Each row is followed by its group and then its class within the group.
[-22.4  13.8  -1.5   0.0   0.0  12.1   3.5   1.4  13.4  -2.1 -10.2 -17.5
   2.0  -2.6  -2.0  -0.1   7.6 -13.5   8.8  -3.1   5.2  -1.2]  <63>:q790
[ 16.6   0.8   3.8  10.8  -7.3  16.5  11.2  -8.6  -0.4  -8.2 -18.4  36.5
 -13.7   7.2  -4.1 -12.6  -1.4  -4.3   2.9  -2.6   2.2  23.0]  <73>:q402
[-13.1   5.6   1.6   3.2  -0.3   8.0  -1.3 -14.7   6.9   7.8  -2.5  14.2
 -14.3   0.1   7.2  -6.4  -8.5   0.7   5.7  14.4   6.0   2.1]  <73>:q44
[ 12.3 -11.6  -1.0   9.9   1.0  -6.6  20.1   0.7   3.0 -12.8 -18.2  15.9
 -15.6   9.7 -11.4  -0.3   0.8 -30.2  -7.4 -15.7  12.6  -1.3]  <69>:Q60
[ 10.7   3.4  -5.7   4.1  -8.2  20.2  -1.9   1.3   7.7 -10.5 -13.4  22.5
  -5.1   1.1  -1.8  11.5  -4.1 -10.7  -0.2  -9.8  -2.0  10.0]  <63>:q194
[-28.2   5.0   0.6 -14.3   0.8   0.7   4.1  -4.0  10.7   3.8  14.3 -35.2
 -25.3   7.1 -16.6 -10.3   0.8  -6.3   5.9  30.8  28.7  -2.3]  <73>:q402
[  7.1  12.3  -2.1   4.9 -16.4  23.4  13.7   0.9   7.3 -20.2 -17.7  53.4
  -6.2   4.1   9.0  10.8 -14.1  -0.1   0.5 -20.2  -3.7  10.8]  <63>:q194
[ 13.7  -0.5  10.1  -2.0  21.5  16.5   3.2  -1.5 -12.1   3.1 -10.7  18.7
  -2.9  -3.0  -4.4   4.7  -2.9  -8.8  -3.4 -12.3   0.2  -4.5]  <69>:q262
[ -9.3  -3.7   1.0  -5.4  -9.2   2.5   1.4   4.6  -4.6   7.1  13.8  10.9
 -12.5   2.7  -3.6   1.8  -2.3  -9.0   8.7 -10.2  -3.7 -12.1]  <69>:Q60
[-18.1   5.0   3.3   4.4  -4.4  12.8   0.5  -3.1  10.3  -9.5 -10.5  20.0
  -6.0   1.5   7.3  -0.8  -2.7  -8.8   5.1   1.1   6.2  -1.5]  <63>:q194
[-16.9   1.4  -2.0   1.8   6.4  14.0  -0.1   3.1  -0.7  -4.2 -10.3  18.5
  -0.4  -2.2  11.2   6.6  -9.4  -1.1   5.5 -15.8  -6.8   6.8]  <63>:q790
[ 14.3  -4.1  10.6   1.7  -5.4   7.1  12.2  -0.6  -5.0  -5.4 -10.7  41.5
  -4.4   4.7  -7.0   7.6 -17.6 -11.0  -9.9 -16.6   4.6  -4.4]  <69>:Q60
[-15.5   2.4  -3.1   0.9 -23.1  13.2  -2.2  -0.8   9.9  19.0   0.1  -2.2
 -20.0  -3.2  -5.0  -6.0  -3.0  -2.1   7.2  13.9  -3.7  19.0]  <73>:Q307
[ 46.0  -3.0 -16.9  10.6  35.6   5.2   3.5 -15.3   3.4 -30.4 -22.2  40.0
   1.7   3.3   0.3   2.6  -5.6  -9.7  -8.2 -18.9  17.2   7.1]  <66>:Q626
[13.4 -4.0  2.4 -5.2 14.9  7.0  3.3  0.9 -8.0  0.9  0.8  6.8 -8.2 -6.0
 -6.2  5.4  5.1  1.5 -7.1 -9.6  1.9 -3.0]  <69>:Q60
[25.4  4.8 -8.1  2.3 14.6  0.1 -0.7 -3.0 -5.9  7.9 -6.5 12.9 -8.7  3.0
 11.0  5.1  3.4  5.8 -6.3 -8.6 -3.5  3.5]  <69>:q951
[ 13.5   0.0  -2.3  -2.6   1.9  -2.4  12.1  -2.8  -0.5  -8.4  -7.3   4.1
  -9.8   7.5  -4.6   0.2   5.7  -6.8  -2.6 -11.0   6.6  -7.4]  <69>:q951
[-17.6   9.8  -6.6   1.4   8.4   3.0  -2.6   7.9   8.9   0.0   1.1  -7.5
 -11.1  -2.4   6.8  -3.3   4.2   4.5   7.8   8.6  -4.6   1.3]  <63>:q790
[ 22.3 -20.4   3.0   5.0   0.6  15.4  19.2 -11.1  -9.2  -4.6 -18.0  37.9
  -7.8   3.3 -15.6   3.3   5.8 -15.7 -13.6 -18.8   2.1  -3.5]  <69>:Q60
[  2.6   5.9  -7.3   3.8   2.7 -15.3   7.0  -2.5   2.9  -0.5   4.5 -19.3
  -6.7  -5.5  -2.0  -1.9   0.0  17.7   1.1  -1.5   1.5  -3.3]  <66>:q306
[ 31.4   1.1  -2.1   7.1  17.2  22.1  -7.2 -17.9   9.0  -7.0  -8.7  40.9
   0.7   4.5   4.1  -5.2  -8.4   4.4  -9.0   6.4  -3.0  14.3]  <73>:q402
[  5.9   4.3   1.0 -13.2  29.6 -10.3  -3.6  -2.0  -5.6  -1.3  12.5 -23.6
  -7.6 -12.9   9.0  -1.9   3.4  16.2   0.6  -0.2   2.1 -11.9]  <66>:q306
[ -7.9   0.6   0.7   4.4 -11.4  18.0  -5.3  -7.2  14.5   4.9  -0.6   6.4
 -18.2  -1.6  18.0   9.4  -2.8   0.6   6.0  18.8  -4.7  12.0]  <73>:q44
[-13.8  -0.7   1.8   1.5 -16.5 -19.2   9.4  -1.2   9.7  -9.7  -5.3 -14.2
 -23.9  -7.7  -1.9  -6.4  -2.3   7.8   1.7   7.8   2.6  -8.9]  <66>:Q125
[ 16.6 -16.7   7.3  -4.4 -11.1  12.7   6.7 -14.9  -5.5  -4.2  -3.2  30.0
  -2.3  -4.5   5.9   4.2  -2.8   0.0  -2.7  -7.6 -10.0   1.0]  <69>:q951
[  6.4   7.2  -0.1   0.9  -1.4  26.5   8.8  -0.3  11.1 -17.2 -16.8  24.1
  -1.8   1.6  -4.7  -3.6  -3.4 -26.1   2.0  -9.3  12.4   3.4]  <63>:Q464
[-16.1  11.3  -1.6   0.7   1.3 -10.6   3.5   5.4   2.2  -5.1  10.1 -19.6
 -13.2  -9.3   1.0  -6.1   3.1   4.1  -1.6  -1.5   6.5 -10.1]  <66>:Q626
[ 29.7 -11.6   2.5   6.3   9.0   8.3   8.9  -9.3  -1.3 -16.5 -14.5  45.0
  -5.7   2.3 -14.5   7.4  -7.3 -21.8  -4.3 -14.7   1.6   0.7]  <69>:Q60
[ -4.0  20.7  -1.2   2.3  -0.1   6.0  11.1   7.7  14.8 -14.6 -11.0  13.9
   1.4   6.1   3.5   3.8  -1.9 -25.3   2.7  -2.5  15.3  -1.5]  <63>:q790
[  6.1  -0.6  11.3   4.7  -7.3   8.4   8.8  -1.7  -0.7 -13.3 -15.8  21.1
 -14.2   6.4 -14.1   3.2  -0.9 -19.9   0.2 -12.4  13.0 -13.6]  <69>:Q60
[ -3.9  13.6  -6.5  -9.3  14.3 -10.9  -1.0  -1.1   0.1  -7.3  16.5 -29.8
 -17.7 -10.5   5.6  -7.1   1.3  21.9   1.7   3.6   9.9  -4.2]  <66>:q306
[-14.2   9.4  -5.5  -5.3  10.4   8.8  -4.2   2.8 -22.4   3.2 -17.2  -3.8
 -10.7 -10.8  14.8   1.1  -0.9   7.1  -0.7  -3.7  -1.8  -7.0]  <63>:Q464
[ 13.6   4.1  -8.6   2.7  12.6   9.3   4.7  -5.7   7.6 -12.4  -6.6  22.3
   6.5   4.6  -8.0   5.0  -2.9 -11.7  -9.5  -4.4   8.6   5.3]  <63>:q790
[ -6.0  14.3   5.0   1.2   4.4   9.7   8.0   3.1  10.9 -18.2 -10.6  -9.4
  -3.2   2.1   0.7 -12.4  -4.5 -34.9   3.6   5.2  18.4  -9.2]  <63>:Q464
[ -8.6  11.5  -3.6  -9.0  -4.4  26.3   0.7  15.2   5.5   0.9 -12.1  18.1
  -8.5  13.8   5.9   6.8  -8.0  -7.9   0.4   3.1  18.1  10.5]  <63>:Q464
[ 14.0  -4.6   9.0   6.5 -32.1 -32.2  31.8  -2.1  17.7 -32.3 -36.2  21.5
   6.8  24.2 -40.0 -18.7   7.2 -69.6  18.7 -11.3  44.7 -15.4]  <69>:q951
[ 21.2  -1.2   2.8   1.5   1.6  14.3  16.1  -3.6   8.9  -9.4 -12.0  21.7
 -12.5  -5.5  -2.5   2.5   4.8  -8.4  -4.3 -20.2   5.2  -5.6]  <69>:Q60
[ 12.3   6.7   3.5   3.8   3.9  19.0   3.5   2.8  14.7 -13.1 -17.9   9.1
  -1.3  -0.1   0.4   1.6  -4.4 -10.3   5.2  -5.8   7.1   5.7]  <63>:q194
[-16.8   2.5   2.8  -5.2  -3.4  15.9   4.5  -0.6   4.8  -0.7   4.1  -9.7
  -7.9  -3.4  -3.0   0.1   1.5   3.4   0.5   5.1  10.8  -5.4]  <63>:q194
[  2.6  12.7  10.8   0.7 -12.7  12.7   6.9   9.9   0.0  -4.5  -8.4   5.5
  -6.9  -1.5  -7.8  -1.9   1.9  -0.5   1.5  -8.0  -0.1  -5.0]  <69>:q951
[ 36.7 -15.5   4.0  -0.1   0.8   8.3   8.8  -3.4  -4.3  -5.9 -11.5  18.5
   9.2   2.1  -5.2   4.3  -2.5  -7.2  -2.9 -16.6   3.0  -0.9]  <69>:Q60
[-13.4   4.4   1.8  -0.9  -2.7  16.1  -8.6  -6.4   2.3   9.1  -5.9   3.8
 -12.0  -1.4   0.3  -2.1   1.2  17.0  -0.7  13.8  -5.6  10.3]  <73>:Q307
[-19.8  -2.9   4.3   6.0 -31.1  -6.2  20.6  -3.6  25.6 -12.5  -7.0 -11.2
  -8.3  20.6 -25.8   0.6   3.6 -31.3  17.1  16.2  25.6  -3.0]  <73>:q402
[  9.4   3.1   1.0   9.2  -5.3  14.9  -0.7 -12.4  14.8  -1.0  -6.4   6.1
 -14.8   4.1  -0.6   7.5   2.8   6.7  -0.6  10.5   5.4   4.1]  <73>:q402
[ -6.7  -2.8 -10.8  10.1  -6.6 -24.9  17.7  -2.5   6.6 -24.1 -15.2   6.8
  -4.2   5.5  -8.3  -6.2  -0.2 -18.1  -5.2 -14.9  24.2  -3.8]  <66>:q306
[ 17.4  -6.7   2.2  -0.3  10.4   2.3  13.8  -8.9   0.3  -8.2 -16.9  32.7
  -0.1  -2.1  -9.3   7.1   4.9 -12.1  -7.0 -23.5   8.1   0.4]  <69>:Q60
[-23.1  -9.2   3.4   2.0  -3.9  14.8   0.2  -2.8   6.3  -1.7  -7.0  25.2
  -7.7   7.5   2.0   1.7  -4.7   0.3  -0.6   1.6 -10.0  11.7]  <73>:Q307
[ -1.0   6.6  -3.3  -6.7  -4.2 -12.3  -1.9   8.5  17.5  -4.7  -0.4 -15.6
  -4.3  -4.7   5.9  -7.4  -4.2   2.1   3.4   2.7  13.0  -5.0]  <66>:Q125
[ -8.1   3.9  -2.6  -6.1 -11.4 -24.2   6.9  -1.1   7.1 -11.6   3.1 -14.6
  -7.0   0.8  -4.3  -5.0  -0.6   7.9   2.3   4.2   4.3  -2.6]  <66>:Q626
[ -7.4  -4.6  -1.3   3.2 -13.6  13.2  -2.7  -1.5   9.9   4.4  -0.3   8.6
  -1.9  11.8  -2.3   3.5  -1.9  -4.3  -2.8  12.6   5.3  13.7]  <73>:Q307
[ 23.8   5.1   1.1   9.2   4.9  15.4   3.0  -1.5   6.1 -16.0 -28.9  49.0
   7.1   6.5  11.0  15.0 -10.3 -12.7  -0.1 -13.0   2.0  17.0]  <63>:q194
[ 20.9  -1.1   4.0   9.6   4.6  21.6 -12.1 -11.1   2.0  -2.9  -5.7  36.7
  -4.5   9.3   7.6   0.6 -10.4  -2.5   1.1   5.7   0.1  20.2]  <73>:Q307
[ 21.6   8.7  -5.6   9.3   0.6  15.6   0.8  14.3   2.6  -5.0 -15.8  23.8
   0.9   0.7   3.4  -0.6  -5.8  -5.2   0.1  -8.5   1.6   6.6]  <63>:q194

Each row is followed by its group and then its class within the group.
[-14.3   8.5 -12.2 -27.7  -6.8  -0.3   9.9  -3.7   0.4  -1.3  13.3   9.0
  -4.0   3.2  -2.9   0.0  10.6  -6.3 -18.7  -3.9  -3.1   1.2]  D:q803
[ -7.6   5.8  -8.0 -10.2   2.2   3.7  -5.4   5.1  -2.6  -3.4  11.4   0.3
 -10.4   4.5  -2.3  -3.1  -1.4  -6.6  -2.8   1.4 -12.4  -1.9]  T:q314
[ 11.8  25.2  14.5 -25.4   6.4   6.1  -9.5   7.6  11.4  -9.1  -9.1  -4.5
  -7.5   3.1   6.6 -11.2   4.3   7.8 -20.8  -8.1   3.4  -1.7]  T:q324
[-19.8  -7.6  -8.2 -16.0  -5.5  -6.3  -1.3  -3.3   5.6   4.3  17.1   1.5
  -6.8  -5.2  -1.9   6.0   1.1   4.1 -10.2  -6.4 -11.4  -3.2]  D:q803
[-10.6  -0.6  -9.9 -15.2  -3.4  -2.4   2.3   3.5   0.7   1.7   9.5  -2.5
  -0.2   7.5   0.4   4.5   5.7   7.7 -21.5  -5.8  -6.3  -0.1]  D:q803
[-29.1 -22.7  -9.5  -5.5  -9.8  -5.5  -2.4 -14.4   3.9  10.7  19.1   7.3
  -7.7  -8.6  -2.5  11.0   0.0  -0.3   6.9   7.1 -13.3  -7.5]  D:q803
[ -5.3 -17.9   3.4   4.1  -2.3  -3.2   7.1  -2.4  -3.8  -2.0   6.3  -8.1
   3.4   4.8   7.1   9.9  10.3   4.9 -17.1  -3.3 -10.4   1.4]  D:q843
[  2.6  12.1  -6.7 -17.8   4.2   1.0  -4.8  15.5  -0.1  -7.2  -0.1  -9.2
  -6.7   6.4   2.7 -11.5  -2.3   3.9 -11.0  -0.5   0.2  -4.6]  T:q314
